Below are the code and all the weights of a small trained network. Each question names an input and a class and asks about switching units off, where a switched-off unit gives its printed mean instead of its output.

import numpy as np


def w(rows, s, z=0):
    codes = np.array(rows[::2]) - 128.0
    scale = np.full(codes.shape[1], s)
    scale[-1] = z or s
    return codes * scale


def norm(h):
    return h / np.sqrt((h * h).mean(-1, keepdims=True) + 1e-5)


def f(y):
    return y / 2 * (1 + np.tanh(0.7978845608 * (y + 0.044715 * y**3)))


def log_softmax(a):
    a = a - a.max(-1, keepdims=True)
    return a - np.log(np.exp(a).sum(-1, keepdims=True))


def net(x, mask):
    res = np.array(x, float).reshape(1, 4) / 4 @ E
    u = 0
    for l in range(2):
        y = f(norm(res) @ A[l][:, :-1].T + A[l][:, -1])
        res = res + np.where(mask[u : u + 13], y, B[l][:, -1]) @ B[l][:, :-1]
        u += 13
    return log_softmax(norm(res)[-1] @ U[:, :-1].T + U[:, -1])


A, B = {}, {}
E = w([
[108,141,158,212,41,58,104,143,154,121,93],'x0',
[204,82,148,132,85,178,64,63,158,59,14],'x1',
[134,20,89,131,128,143,136,150,192,171,139],'x2',
[253,182,88,140,159,115,96,147,202,121,145],'x3',
],0.0053)
A[0] = w([
[167,183,141,160,139,82,206,90,97,92,110,41],'0.n0',
[110,157,82,159,58,84,123,140,140,178,163,140],'0.n1',
[44,36,164,144,136,148,135,110,89,154,95,136],'0.n2',
[120,70,123,136,99,148,150,185,230,254,177,45],'0.n3',
[174,84,53,33,151,138,120,147,47,100,171,71],'0.n4',
[186,140,37,144,137,135,104,170,190,92,119,75],'0.n5',
[149,141,148,209,50,139,87,187,113,165,133,46],'0.n6',
[148,98,103,102,153,229,143,128,129,144,125,70],'0.n7',
[112,104,96,164,33,78,116,150,178,144,103,107],'0.n8',
[197,189,142,134,155,100,141,177,159,202,122,106],'0.n9',
[129,89,108,108,54,228,92,145,194,96,66,114],'0.n10',
[175,71,152,133,110,205,65,133,150,201,153,145],'0.n11',
[140,132,93,130,197,99,125,156,195,66,142,3],'0.n12',
],0.0058,0.0017)
B[0] = w([
[107,111,174,71,171,99,182,81,178,142,155,162],'0.n0',
[85,124,113,170,195,199,84,142,177,118,181,217],'0.n1',
[77,127,135,132,68,110,81,30,94,195,164,252],'0.n2',
[143,83,158,131,170,61,255,106,122,133,126,252],'0.n3',
[52,135,187,104,104,180,75,214,163,146,107,206],'0.n4',
[111,110,102,61,80,134,100,84,34,199,187,205],'0.n5',
[148,130,166,81,133,189,75,181,120,156,122,175],'0.n6',
[138,172,142,120,125,106,129,193,178,187,50,183],'0.n7',
[115,128,145,26,134,162,136,193,181,197,86,209],'0.n8',
[91,124,73,160,64,138,120,88,39,136,83,224],'0.n9',
[118,132,29,118,192,88,192,149,119,84,138,233],'0.n10',
[118,130,180,118,124,109,178,93,72,165,72,181],'0.n11',
[148,106,106,135,77,130,74,126,115,142,152,154],'0.n12',
],0.0061,0.0036)
A[1] = w([
[110,123,156,191,47,87,77,177,222,97,143,129],'1.n0',
[86,101,121,102,153,72,145,242,167,171,178,213],'1.n1',
[160,99,109,85,103,108,99,126,115,84,36,76],'1.n2',
[131,124,199,69,107,200,87,220,187,158,87,173],'1.n3',
[254,141,115,134,130,84,89,150,138,206,173,145],'1.n4',
[110,201,210,90,163,139,125,120,114,43,171,80],'1.n5',
[105,130,55,97,150,224,155,143,91,122,114,154],'1.n6',
[149,192,208,157,96,123,124,95,90,96,131,147],'1.n7',
[164,231,164,107,96,177,128,112,114,116,177,115],'1.n8',
[104,105,79,115,87,141,103,73,115,74,67,129],'1.n9',
[27,84,138,125,116,133,112,106,137,109,178,253],'1.n10',
[81,108,94,184,165,155,144,180,87,132,211,96],'1.n11',
[180,94,159,86,130,107,205,106,111,114,67,152],'1.n12',
],0.0065,0.0023)
B[1] = w([
[72,129,86,20,164,193,45,160,143,131,111,138],'1.n0',
[143,169,194,127,159,118,98,123,117,68,65,254],'1.n1',
[108,206,178,255,182,54,149,139,115,112,236,168],'1.n2',
[44,170,177,107,189,159,50,203,131,157,113,185],'1.n3',
[11,91,148,130,39,229,144,47,39,113,67,174],'1.n4',
[139,2,140,147,164,66,167,131,211,198,96,173],'1.n5',
[108,186,165,190,84,136,69,152,176,97,145,179],'1.n6',
[118,37,110,76,163,160,236,164,161,209,111,162],'1.n7',
[133,36,149,96,97,118,176,132,143,132,80,174],'1.n8',
[186,196,87,151,155,121,88,184,95,106,212,169],'1.n9',
[249,155,71,127,80,189,91,126,108,82,83,223],'1.n10',
[226,172,47,186,131,98,65,131,211,42,184,204],'1.n11',
[151,112,127,130,156,95,148,163,244,75,205,169],'1.n12',
],0.0057,0.0068)
U = w([
[165,203,95,227,173,85,112,157,154,28,194,254],'0',
[45,166,192,72,160,209,49,206,144,164,75,28],'1',
[112,117,73,114,11,195,117,20,17,158,135,169],'2',
[138,17,163,93,173,76,244,126,194,167,94,45],'3',
],0.012,0.00091)

Each question gives the input, the list of numbers given to net, and the class t.
The units are the neurons (one row each of A and B). Each row of codes is followed by its name. A weight is (code - 128) times the scale printed after its matrix; where a second scale follows, it is the last column's (A, B and U).
mask holds one flag per neuron, layer by layer. A switched-off neuron (its flag False) gives its mean, the last column of its row in B, instead of its output. The means were averaged over made-up inputs and are rounded, as every weight is.
A unit's drop is (log p(t) with every unit on - log p(t) with that unit switched off) / (log p(t) with every unit on - log p(t) with every unit switched off).
The circuit of an input: a set's keep is (log p(t) with only the set's units on - log p(t) with every unit switched off) / (log p(t) with every unit on - log p(t) with every unit switched off). Starting from the 12 units with the biggest drops (on a tie, the unit counted first), units are removed one at a time, each time the one whose removal leaves the highest keep (on an exact tie, the one counted first), for as long as the keep stays at least 0.8.
circuit, biggest first: the units of the circuit, biggest drop first
top k neurons: the k neurons with the biggest drops, biggest first
top k neurons in layer l: the k neurons of layer l with the biggest drops, biggest first
input [-3,-4,-1,-1], class 0: top 2 neurons : (1.n11, 0.n8)
input [-4,1,1,4], class 1: circuit, biggest first : (0.n4)
input [-8,2,0,7], class 1: top 3 neurons : (0.n4, 1.n3, 0.n7)
input [-8,-7,-8,7], class 1: circuit, biggest first : (0.n4, 1.n2)
input [1,7,-8,-2], class 3: top 3 neurons in layer 1 : (1.n7, 1.n5, 1.n11)
input [-2,3,-2,-3], class 0: top 2 neurons : (1.n9, 0.n10)
input [-7,1,7,5], class 1: top 3 neurons : (0.n4, 0.n7, 1.n3)
input [-3,-4,4,2], class 0: top 2 neurons : (0.n8, 1.n11)
input [-8,-5,7,2], class 1: top 3 neurons in layer 0 : (0.n4, 0.n7, 0.n10)
input [0,6,2,8], class 2: top 2 neurons : (0.n5, 1.n4)
input [3,-4,-3,-6], class 2: top 2 neurons : (0.n2, 0.n10)
input [4,5,6,5], class 3: top 2 neurons : (0.n10, 1.n11)
input [8,7,0,3], class 1: top 4 neurons in layer 0 : (0.n8, 0.n6, 0.n3, 0.n9)
input [-4,1,-3,-7], class 2: circuit, biggest first : (0.n2)
input [8,-4,1,8], class 1: top 4 neurons : (0.n8, 0.n6, 0.n1, 0.n2)
input [7,1,7,-3], class 1: top 3 neurons : (0.n8, 0.n6, 1.n3)
input [0,-7,6,-8], class 2: top 2 neurons : (0.n2, 0.n10)
input [6,-5,1,-7], class 2: top 2 neurons in layer 1 : (1.n10, 1.n3)
input [6,8,6,-1], class 0: top 2 neurons in layer 0 : (0.n10, 0.n4)
input [1,-6,4,-5], class 0: circuit, biggest first : (1.n11)
input [5,-6,0,-6], class 0: top 2 neurons in layer 0 : (0.n1, 0.n9)
input [6,-6,-4,-5], class 0: top 3 neurons in layer 0 : (0.n4, 0.n1, 0.n7)
